Below is a small trained network, with its code and all its weights. Each question gives an input and a target symbol and asks what happens when units are switched off, that is, made to give their printed mean instead of their output.

import numpy as np


def w(rows, s, z=0):
    codes = np.array(rows[::2]) - 128.0
    scale = np.full(codes.shape[1], s)
    scale[-1] = z or s
    return codes * scale


def f(y):
    return np.maximum(y, 0)


def softmax(a):
    e = np.exp(a - a.max(-1, keepdims=True))
    return e / e.sum(-1, keepdims=True)


def log_softmax(a):
    a = a - a.max(-1, keepdims=True)
    return a - np.log(np.exp(a).sum(-1, keepdims=True))


def net(x, mask):
    ids = ['ΔΘΛΣΦαβγεζημξτψω'.index(c) for c in x.split()]
    T = len(ids)
    res = E[ids] + P[:T]
    u = 0
    for l in range(2):
        q, k, v = (res @ M[l].T for M in (Q, K, V))
        z = softmax(np.where(np.tri(T) > 0, q @ k.T / 4**0.5, -1e9)) @ v
        res = res + np.where(mask[u], z, O[l][:, -1]) @ O[l][:, :-1]
        u += 1
        y = f(res @ A[l][:, :-1].T + A[l][:, -1])
        res = res + np.where(mask[u : u + 8], y, B[l][:, -1]) @ B[l][:, :-1]
        u += 8
    return log_softmax(res[-1] @ U[:, :-1].T + U[:, -1])


Q, K, V, O, A, B = {}, {}, {}, {}, {}, {}
E = w([
[85,99,111],'Δ',
[48,107,191],'Θ',
[83,121,124],'Λ',
[210,53,71],'Σ',
[58,49,42],'Φ',
[74,122,121],'α',
[123,99,104],'β',
[79,102,89],'γ',
[136,131,193],'ε',
[141,120,112],'ζ',
[108,127,163],'η',
[91,122,132],'μ',
[2,77,178],'ξ',
[180,128,117],'τ',
[88,123,163],'ψ',
[190,116,105],'ω',
],0.016)
P = w([
[123,254,132],'0',
[115,119,17],'1',
[124,101,39],'2',
[94,97,37],'3',
[128,91,80],'4',
[130,92,91],'5',
[138,82,97],'6',
[165,75,99],'7',
[100,68,121],'8',
[114,63,132],'9',
[148,60,124],'10',
[137,64,133],'11',
],0.015)
Q[0] = w([
[248,197,128],'L0H1',
[94,131,143],'L0H1',
[119,111,89],'L0H1',
[56,195,210],'L0H1',
],0.011)
K[0] = w([
[137,46,165],'L0H1',
[254,148,151],'L0H1',
[71,86,143],'L0H1',
[143,76,86],'L0H1',
],0.0083)
V[0] = w([
[218,87,136],'L0H1',
[143,175,9],'L0H1',
[102,145,162],'L0H1',
[107,170,175],'L0H1',
],0.012)
O[0] = w([
[224,255,25,17],'L0H1',
[210,62,55,255],'L0H1',
[203,114,47,126],'L0H1',
[166,168,212,120],'L0H1',
],0.0086,0.0063)
A[0] = w([
[109,117,59,188],'L0N1',
[179,89,117,81],'L0N2',
[230,48,80,192],'L0N3',
[78,73,64,137],'L0N4',
[167,47,107,1],'L0N5',
[26,161,92,169],'L0N6',
[147,186,79,168],'L0N7',
[138,4,122,109],'L0N8',
],0.012,0.0068)
B[0] = w([
[116,47,214,178],'L0N1',
[132,206,142,157],'L0N2',
[91,53,161,232],'L0N3',
[255,176,154,211],'L0N4',
[49,202,120,183],'L0N5',
[156,84,111,145],'L0N6',
[64,49,114,134],'L0N7',
[163,178,77,250],'L0N8',
],0.0072,0.027)
Q[1] = w([
[236,86,224],'L1H1',
[127,166,16],'L1H1',
[67,220,117],'L1H1',
[164,247,169],'L1H1',
],0.011)
K[1] = w([
[60,168,152],'L1H1',
[238,164,85],'L1H1',
[250,105,90],'L1H1',
[255,177,93],'L1H1',
],0.0096)
V[1] = w([
[162,141,254],'L1H1',
[120,243,125],'L1H1',
[203,158,110],'L1H1',
[228,83,115],'L1H1',
],0.0083)
O[1] = w([
[168,89,3,198],'L1H1',
[162,95,121,12],'L1H1',
[192,84,108,61],'L1H1',
[161,77,167,133],'L1H1',
],0.015,0.011)
A[1] = w([
[161,20,201,64],'L1N1',
[148,25,129,124],'L1N2',
[193,51,168,170],'L1N3',
[4,189,137,148],'L1N4',
[106,95,117,173],'L1N5',
[177,147,5,143],'L1N6',
[178,255,75,2],'L1N7',
[150,76,207,62],'L1N8',
],0.009,0.0079)
B[1] = w([
[119,226,157,184],'L1N1',
[153,166,164,195],'L1N2',
[97,78,110,200],'L1N3',
[173,84,122,171],'L1N4',
[173,151,147,171],'L1N5',
[95,149,148,248],'L1N6',
[171,21,253,146],'L1N7',
[122,188,48,162],'L1N8',
],0.011,0.017)
U = w([
[165,52,153,103],'Δ',
[37,130,101,2],'Θ',
[126,123,120,61],'Λ',
[40,140,188,216],'Σ',
[191,157,136,97],'Φ',
[111,129,121,78],'α',
[162,57,160,151],'β',
[191,100,147,69],'γ',
[193,65,109,48],'ε',
[179,74,155,208],'ζ',
[152,120,107,70],'η',
[139,123,116,236],'μ',
[73,5,146,96],'ξ',
[184,165,133,199],'τ',
[111,238,86,219],'ψ',
[153,147,141,57],'ω',
],0.013,0.0038)

Each question gives the input, a string of symbols that net reads in full, and the target symbol t.
The units are the heads (4 rows each of Q, K, V and O) and the neurons (one row each of A and B). Each row of codes is followed by its name. A weight is (code - 128) times the scale printed after its matrix; where a second scale follows, it is the last column's (O, A, B and U).
mask holds one flag per unit, layer by layer, with each layer's heads first. A switched-off unit (its flag False) gives its mean, the last column of its rows in O or B, instead of its output. The means were averaged over made-up inputs and are rounded, as every weight is.
A unit's drop is (log p(t) with every unit on - log p(t) with that unit switched off) / (log p(t) with every unit on - log p(t) with every unit switched off).
The circuit of an input: a set's keep is (log p(t) with only the set's units on - log p(t) with every unit switched off) / (log p(t) with every unit on - log p(t) with every unit switched off). Starting from the 12 units with the biggest drops (on a tie, the unit counted first), units are removed one at a time, each time the one whose removal leaves the highest keep (on an exact tie, the one counted first), for as long as the keep stays at least 0.8.
circuit, biggest first: the units of the circuit, biggest drop first
top k neurons: the k neurons with the biggest drops, biggest first
top k neurons in layer l: the k neurons of layer l with the biggest drops, biggest first
input ψ Σ γ Θ Φ Σ η Λ ξ Σ ξ Φ, target ψ: circuit, biggest first	[L0N8, L1H1]
input Σ Σ ξ Σ ψ Δ μ, target Σ: top 3 neurons in layer 0	[L0N7, L0N8, L0N5]
input Θ Σ Δ ψ ξ ψ β ε Λ γ Σ, target Θ: circuit, biggest first	[L0N4, L1H1, L0H1]
input ψ Σ Λ α ε ζ ψ Σ Σ ζ Σ, target ψ: top 2 neurons	[L0N4, L0N8]
input ψ Δ Λ Σ, target ψ: top 3 neurons in layer 1	[L1N6, L1N7, L1N4]
input Σ Θ Φ ψ ε γ ζ Σ Σ Φ Σ ζ, target Σ: top 4 neurons	[L0N8, L0N7, L0N3, L0N5]
input ψ ξ Θ, target ψ: top 3 neurons in layer 1	[L1N6, L1N3, L1N4]
input ψ Σ ξ ε ψ Σ ζ Θ, target ψ: circuit, biggest first	[L0N4, L0H1, L1H1]
input ψ Λ Σ ω ψ Φ, target ψ: circuit, biggest first	[L0N4, L1H1]
input Σ ζ Σ η, target Σ: circuit, biggest first	[L1H1, L0N7, L0H1, L0N3]
input ξ Φ Δ Σ β β ε ψ Φ ε Σ γ, target ξ: top 4 neurons	[L1N7, L0N4, L0N8, L1N1]
input ψ ψ Λ ζ Σ Λ Σ γ ε β, target ψ: top 3 neurons	[L0N4, L0N8, L1N6]
input ξ Σ ξ ξ Σ Θ Σ ζ Δ Σ Δ Σ, target ξ: top 2 neurons in layer 1	[L1N7, L1N4]
input ψ γ γ Σ Φ γ Σ ξ ψ μ, target ψ: circuit, biggest first	[L0N4, L0N8, L1H1]
input Σ β ζ ψ ξ μ Σ Φ Λ Φ η Δ, target Σ: circuit, biggest first	[L1H1]
input ξ ψ Σ Σ ε ψ Λ, target ξ: top 4 neurons	[L1N7, L0N4, L1N1, L1N4]
input ε γ Σ η Θ, target ε: top 3 neurons	[L0N5, L0N3, L1N1]
input Σ Θ ψ, target Σ: top 2 neurons	[L0N7, L0N4]
input ξ ε β ξ Λ, target ξ: top 4 neurons in layer 1	[L1N7, L1N1, L1N4, L1N2]
input ψ ψ μ Σ ω Σ ψ α, target ψ: top neuron in layer 1	[L1N6]
input ε μ Σ β Σ Σ ξ μ, target ε: circuit, biggest first	[L1H1, L0H1]
input Θ β ε, target Θ: top neuron in layer 1	[L1N6]
input Θ ξ ω, target Θ: top 3 neurons	[L0N4, L1N6, L0N8]
input Σ Λ ζ η, target Σ: top 2 neurons	[L0N7, L0N8]
input ψ τ ξ η α Σ Θ Σ Σ ψ ψ, target ψ: circuit, biggest first	[L0N4, L0H1, L1H1]
input Σ ε ξ ε, target Σ: top 4 neurons	[L0N4, L0N7, L0N8, L0N5]
input Σ Σ Σ ξ μ Φ Σ Σ Φ α β, target Σ: top 4 neurons in layer 0	[L0N8, L0N7, L0N3, L0N5]
input ψ Σ ε Σ μ ξ, target ψ: top 4 neurons	[L0N4, L0N8, L1N6, L0N2]
input Σ Θ Σ ξ ξ Σ Σ ε, target Σ: top 2 neurons in layer 0	[L0N8, L0N4]
